Here is a tiny trained network, its code and every weight. The questions are about switching its units off for an input and a class, where a switched-off unit gives its printed mean instead of its output.

import numpy as np


def w(rows, s, z=0):
    codes = np.array(rows[::2]) - 128.0
    scale = np.full(codes.shape[1], s)
    scale[-1] = z or s
    return codes * scale


def norm(h):
    return h / np.sqrt((h * h).mean(-1, keepdims=True) + 1e-5)


def f(y):
    return np.maximum(y, 0)


def log_softmax(a):
    a = a - a.max(-1, keepdims=True)
    return a - np.log(np.exp(a).sum(-1, keepdims=True))


def net(x, mask):
    res = np.array(x, float).reshape(1, 4) / 4 @ E
    u = 0
    for l in range(2):
        y = f(norm(res) @ A[l][:, :-1].T + A[l][:, -1])
        res = res + np.where(mask[u : u + 12], y, B[l][:, -1]) @ B[l][:, :-1]
        u += 12
    return log_softmax(norm(res)[-1] @ U[:, :-1].T + U[:, -1])


A, B = {}, {}
E = w([
[69,185,61,177,193,106],'x0',
[107,82,64,156,27,117],'x1',
[72,254,146,63,59,209],'x2',
[121,102,18,16,188,115],'x3',
],0.0066)
A[0] = w([
[105,101,61,169,26,138,88],'L0N1',
[78,185,95,195,188,123,18],'L0N2',
[164,71,216,47,103,136,53],'L0N3',
[123,192,218,173,92,124,125],'L0N4',
[148,81,104,117,151,120,112],'L0N5',
[124,132,159,107,161,146,2],'L0N6',
[155,109,173,129,208,116,103],'L0N7',
[99,214,144,55,75,160,45],'L0N8',
[128,194,201,90,184,152,67],'L0N9',
[133,114,162,208,135,117,91],'L0N10',
[123,151,147,130,155,128,74],'L0N11',
[127,132,88,5,151,119,80],'L0N12',
],0.016,0.0037)
B[0] = w([
[190,126,153,25,91,64,225],'L0N1',
[184,177,59,200,63,123,199],'L0N2',
[183,157,22,211,81,103,206],'L0N3',
[124,116,88,74,135,243,246],'L0N4',
[103,85,149,153,169,146,178],'L0N5',
[156,107,136,88,133,103,144],'L0N6',
[119,107,176,79,97,62,195],'L0N7',
[34,218,252,220,161,104,255],'L0N8',
[157,113,147,43,77,66,210],'L0N9',
[123,65,106,115,183,181,197],'L0N10',
[134,129,116,97,106,115,148],'L0N11',
[129,106,81,73,134,244,237],'L0N12',
],0.021,0.0099)
A[1] = w([
[87,141,67,207,145,136,112],'L1N1',
[101,124,124,116,80,70,71],'L1N2',
[183,197,55,201,96,112,55],'L1N3',
[110,128,105,105,161,185,2],'L1N4',
[133,119,179,127,137,208,193],'L1N5',
[147,129,156,60,126,63,171],'L1N6',
[145,71,101,111,107,149,150],'L1N7',
[79,158,65,102,185,103,141],'L1N8',
[139,140,123,127,86,182,154],'L1N9',
[125,6,181,212,189,52,77],'L1N10',
[95,92,135,99,66,129,120],'L1N11',
[155,78,152,135,154,161,81],'L1N12',
],0.018,0.0029)
B[1] = w([
[186,134,145,75,120,112,159],'L1N1',
[167,127,142,103,151,138,161],'L1N2',
[148,115,73,225,98,58,207],'L1N3',
[140,82,112,127,139,186,193],'L1N4',
[112,118,77,149,216,105,237],'L1N5',
[166,88,164,136,137,41,222],'L1N6',
[95,208,151,154,163,151,254],'L1N7',
[168,87,159,146,101,181,142],'L1N8',
[167,58,122,132,153,116,234],'L1N9',
[57,254,208,128,108,191,188],'L1N10',
[169,123,134,104,159,116,191],'L1N11',
[109,172,115,132,150,157,181],'L1N12',
],0.022,0.0096)
U = w([
[138,83,82,87,193,218,183],'0',
[71,234,198,162,152,116,164],'1',
[207,139,58,198,75,68,138],'2',
[192,98,198,10,119,18,136],'3',
[131,125,118,132,152,85,170],'4',
[60,46,130,101,64,97,2],'5',
[40,61,119,93,35,115,5],'6',
[15,55,111,98,93,74,11],'7',
],0.013,0.0061)

Each question gives the input, the list of numbers given to net, and the class t.
The units are the neurons (one row each of A and B). Each row of codes is followed by its name. A weight is (code - 128) times the scale printed after its matrix; where a second scale follows, it is the last column's (A, B and U).
mask holds one flag per neuron, layer by layer. A switched-off neuron (its flag False) gives its mean, the last column of its row in B, instead of its output. The means were averaged over made-up inputs and are rounded, as every weight is.
A unit's drop is (log p(t) with every unit on - log p(t) with that unit switched off) / (log p(t) with every unit on - log p(t) with every unit switched off).
The circuit of an input: a set's keep is (log p(t) with only the set's units on - log p(t) with every unit switched off) / (log p(t) with every unit on - log p(t) with every unit switched off). Starting from the 12 units with the biggest drops (on a tie, the unit counted first), units are removed one at a time, each time the one whose removal leaves the highest keep (on an exact tie, the one counted first), for as long as the keep stays at least 0.8.
units of the circuit, in order: the units of the circuit, biggest drop first
top k neurons: the k neurons with the biggest drops, biggest first
top k neurons in layer l: the k neurons of layer l with the biggest drops, biggest first
input [2,-3,-6,-8], class 0: top neuron -> [L0N4]
input [5,7,-7,-6], class 1: top 4 neurons in layer 0 -> [L0N12; L0N10; L0N4; L0N9]
input [-7,-6,-7,-4], class 1: top 4 neurons -> [L1N10; L0N7; L0N2; L0N12]
input [5,7,-6,-6], class 3: top 2 neurons -> [L0N1; L0N8]
input [6,-6,-5,-8], class 0: top 2 neurons -> [L0N10; L0N4]
input [-1,5,-7,1], class 1: units of the circuit, in order -> [L1N10; L0N4]
input [6,-7,-7,0], class 1: units of the circuit, in order -> [L1N10; L0N1; L0N7]
input [-4,-8,-2,6], class 3: top 4 neurons -> [L0N7; L0N9; L0N4; L0N10]
input [0,6,-2,-4], class 3: top 2 neurons in layer 0 -> [L0N1; L0N12]
input [-7,-6,-3,1], class 2: top 2 neurons in layer 0 -> [L0N3; L0N1]
input [-5,8,-2,-3], class 3: top 2 neurons in layer 0 -> [L0N1; L0N2]
input [-5,-2,-8,-8], class 0: top 3 neurons -> [L0N10; L0N8; L0N4]
input [8,2,-8,3], class 1: top 2 neurons -> [L1N10; L0N3]
input [5,-8,-1,0], class 3: top neuron -> [L0N9]
input [1,5,-7,-2], class 1: top 3 neurons -> [L1N10; L0N4; L0N12]
input [3,8,-6,7], class 3: top 2 neurons in layer 0 -> [L0N1; L0N4]
input [-8,6,6,-4], class 2: top 3 neurons -> [L0N3; L0N9; L0N7]
input [-7,3,0,-4], class 2: top 3 neurons -> [L0N3; L0N12; L1N3]
input [-1,-8,5,-7], class 3: top 2 neurons in layer 0 -> [L0N9; L0N12]
input [-3,-8,-4,4], class 3: units of the circuit, in order -> [L0N7]
input [6,-3,6,-7], class 0: top 2 neurons in layer 0 -> [L0N4; L0N3]
